Below are the code and all the weights of a small trained network. Each question names an input and a target symbol and asks about switching units off, where a switched-off unit gives its printed mean instead of its output.

import numpy as np


def w(rows, s, z=0):
    codes = np.array(rows[::2]) - 128.0
    scale = np.full(codes.shape[1], s)
    scale[-1] = z or s
    return codes * scale


def norm(h):
    return h / np.sqrt((h * h).mean(-1, keepdims=True) + 1e-5)


def f(y):
    return np.maximum(y, 0)


def softmax(a):
    e = np.exp(a - a.max(-1, keepdims=True))
    return e / e.sum(-1, keepdims=True)


def log_softmax(a):
    a = a - a.max(-1, keepdims=True)
    return a - np.log(np.exp(a).sum(-1, keepdims=True))


def net(x, mask):
    ids = ['Γαδηθμξσ'.index(c) for c in x.split()]
    T = len(ids)
    res = E[ids] + P[:T]
    q, k, v = (norm(res) @ M[0].T for M in (Q, K, V))
    z = softmax(np.where(np.tri(T) > 0, q @ k.T / 2**0.5, -1e9)) @ v
    res = res + np.where(mask[0], z, O[0][:, -1]) @ O[0][:, :-1]
    y = f(norm(res) @ A[0][:, :-1].T + A[0][:, -1])
    res = res + np.where(mask[1:9], y, B[0][:, -1]) @ B[0][:, :-1]
    return log_softmax(norm(res)[-1] @ U[:, :-1].T + U[:, -1])


Q, K, V, O, A, B = {}, {}, {}, {}, {}, {}
E = w([
[125,131,79,26,179,93,163,208],'Γ',
[134,106,51,32,145,122,172,247],'α',
[152,116,148,71,195,146,141,172],'δ',
[125,58,98,85,135,126,143,204],'η',
[153,73,157,97,153,142,137,192],'θ',
[163,84,164,43,117,98,188,254],'μ',
[155,152,102,59,237,146,159,166],'ξ',
[170,152,59,95,199,201,241,206],'σ',
],0.0049)
P = w([
[146,239,152,207,19,165,101,23],'0',
[45,46,55,170,2,23,142,221],'1',
[83,64,72,172,16,14,151,221],'2',
[205,66,166,65,219,119,75,132],'3',
[162,80,135,43,243,58,47,158],'4',
[160,62,179,95,207,156,71,160],'5',
[195,84,173,62,192,112,129,190],'6',
[168,58,162,79,185,148,131,166],'7',
[168,107,167,49,175,85,132,200],'8',
[181,102,205,84,177,138,156,215],'9',
[131,98,164,46,221,113,180,233],'10',
[162,111,172,87,224,153,192,237],'11',
],0.0029)
Q[0] = w([
[107,151,99,216,86,147,36,1],'head 0',
[118,137,99,96,119,148,201,163],'head 0',
],0.0058)
K[0] = w([
[93,16,121,91,254,64,116,181],'head 0',
[241,174,171,129,108,152,90,47],'head 0',
],0.003)
V[0] = w([
[94,79,42,110,2,119,135,140],'head 0',
[63,179,60,55,205,53,157,139],'head 0',
],0.0048)
O[0] = w([
[2,194,120,108,175,252,107,189,184],'head 0',
[86,94,122,33,47,148,248,41,3],'head 0',
],0.0063,0.00073)
A[0] = w([
[99,138,93,82,129,157,187,122,220],'neuron 0',
[156,105,31,109,137,111,133,188,178],'neuron 1',
[71,185,106,114,148,176,81,209,101],'neuron 2',
[139,26,141,72,111,79,157,155,148],'neuron 3',
[235,91,65,168,115,37,106,66,6],'neuron 4',
[142,63,140,110,120,134,112,193,153],'neuron 5',
[109,85,125,92,44,111,207,2,127],'neuron 6',
[230,95,83,117,100,65,156,118,137],'neuron 7',
],0.0061,0.0014)
B[0] = w([
[158,170,160,84,79,104,45,131,214],'neuron 0',
[138,151,210,167,106,109,93,71,243],'neuron 1',
[160,53,164,115,140,97,199,50,210],'neuron 2',
[168,191,82,132,177,205,117,103,254],'neuron 3',
[72,13,187,103,30,179,150,180,168],'neuron 4',
[139,199,143,129,143,120,140,47,224],'neuron 5',
[76,169,51,233,229,2,128,132,171],'neuron 6',
[141,96,104,74,183,246,94,141,215],'neuron 7',
],0.0053,0.0067)
U = w([
[83,199,38,125,134,43,161,129,254],'Γ',
[61,115,162,11,49,165,156,121,140],'α',
[191,8,148,104,49,157,79,187,174],'δ',
[29,144,146,159,198,191,90,211,67],'η',
[191,150,133,200,123,33,26,202,222],'θ',
[184,112,250,162,151,46,217,37,55],'μ',
[192,24,1,134,172,94,180,98,22],'ξ',
[224,246,108,122,107,197,17,102,123],'σ',
],0.0048,0.0012)

Each question gives the input, a string of symbols that net reads in full, and the target symbol t.
The units are the heads (2 rows each of Q, K, V and O) and the neurons (one row each of A and B). Each row of codes is followed by its name. A weight is (code - 128) times the scale printed after its matrix; where a second scale follows, it is the last column's (O, A, B and U).
mask holds one flag per unit, heads first, then neurons. A switched-off unit (its flag False) gives its mean, the last column of its rows in O or B, instead of its output. The means were averaged over made-up inputs and are rounded, as every weight is.
A unit's drop is (log p(t) with every unit on - log p(t) with that unit switched off) / (log p(t) with every unit on - log p(t) with every unit switched off).
The circuit of an input: a set's keep is (log p(t) with only the set's units on - log p(t) with every unit switched off) / (log p(t) with every unit on - log p(t) with every unit switched off). Starting from all 9 units, units are removed one at a time, each time the one whose removal leaves the highest keep (on an exact tie, the one counted first), for as long as the keep stays at least 0.8.
circuit, biggest first: the units of the circuit, biggest drop first
most important unit: the unit with the biggest drop
k most important neurons: the k neurons with the biggest drops, biggest first
drop of u: that unit's drop, to one decimal
input Γ σ σ, target Γ: most important neuron -> neuron 6
input ξ σ Γ α Γ, target ξ: 2 most important neurons -> neuron 6; neuron 4
input μ σ Γ μ η α σ ξ, target μ: circuit, biggest first -> neuron 7; neuron 3
input δ α δ η, target δ: circuit, biggest first -> head 0; neuron 4
input α μ μ θ, target α: circuit, biggest first -> head 0; neuron 3
input ξ ξ μ, target ξ: circuit, biggest first -> head 0; neuron 6; neuron 7
input ξ μ α, target ξ: 4 most important neurons -> neuron 6; neuron 7; neuron 4; neuron 3
input σ σ α, target σ: circuit, biggest first -> neuron 1; neuron 3
input μ δ ξ σ σ α α, target μ: circuit, biggest first -> neuron 2; head 0; neuron 7; neuron 1
input Γ Γ δ ξ, target Γ: 2 most important neurons -> neuron 6; neuron 7
input ξ Γ σ σ α η Γ η, target ξ: 2 most important neurons -> neuron 6; neuron 4
input μ μ ξ μ η μ, target μ: 2 most important neurons -> neuron 2; neuron 7
input θ μ δ σ, target θ: 2 most important neurons -> neuron 3; neuron 7
input μ μ σ η η ξ ξ μ η Γ ξ, target μ: most important unit -> neuron 2
input Γ η ξ ξ Γ Γ Γ η η, target Γ: circuit, biggest first -> head 0; neuron 6
input ξ η σ, target ξ: 3 most important neurons -> neuron 6; neuron 7; neuron 4
input η η η η μ θ, target η: drop of head 0 -> 1.3
input η μ θ θ α σ, target η: drop of neuron 3 -> 0.1
input δ σ ξ, target δ: drop of head 0 -> 1.0
input σ μ η, target σ: most important unit -> neuron 3
input μ μ μ δ ξ η σ Γ, target μ: 4 most important neurons -> neuron 2; neuron 7; neuron 3; neuron 1
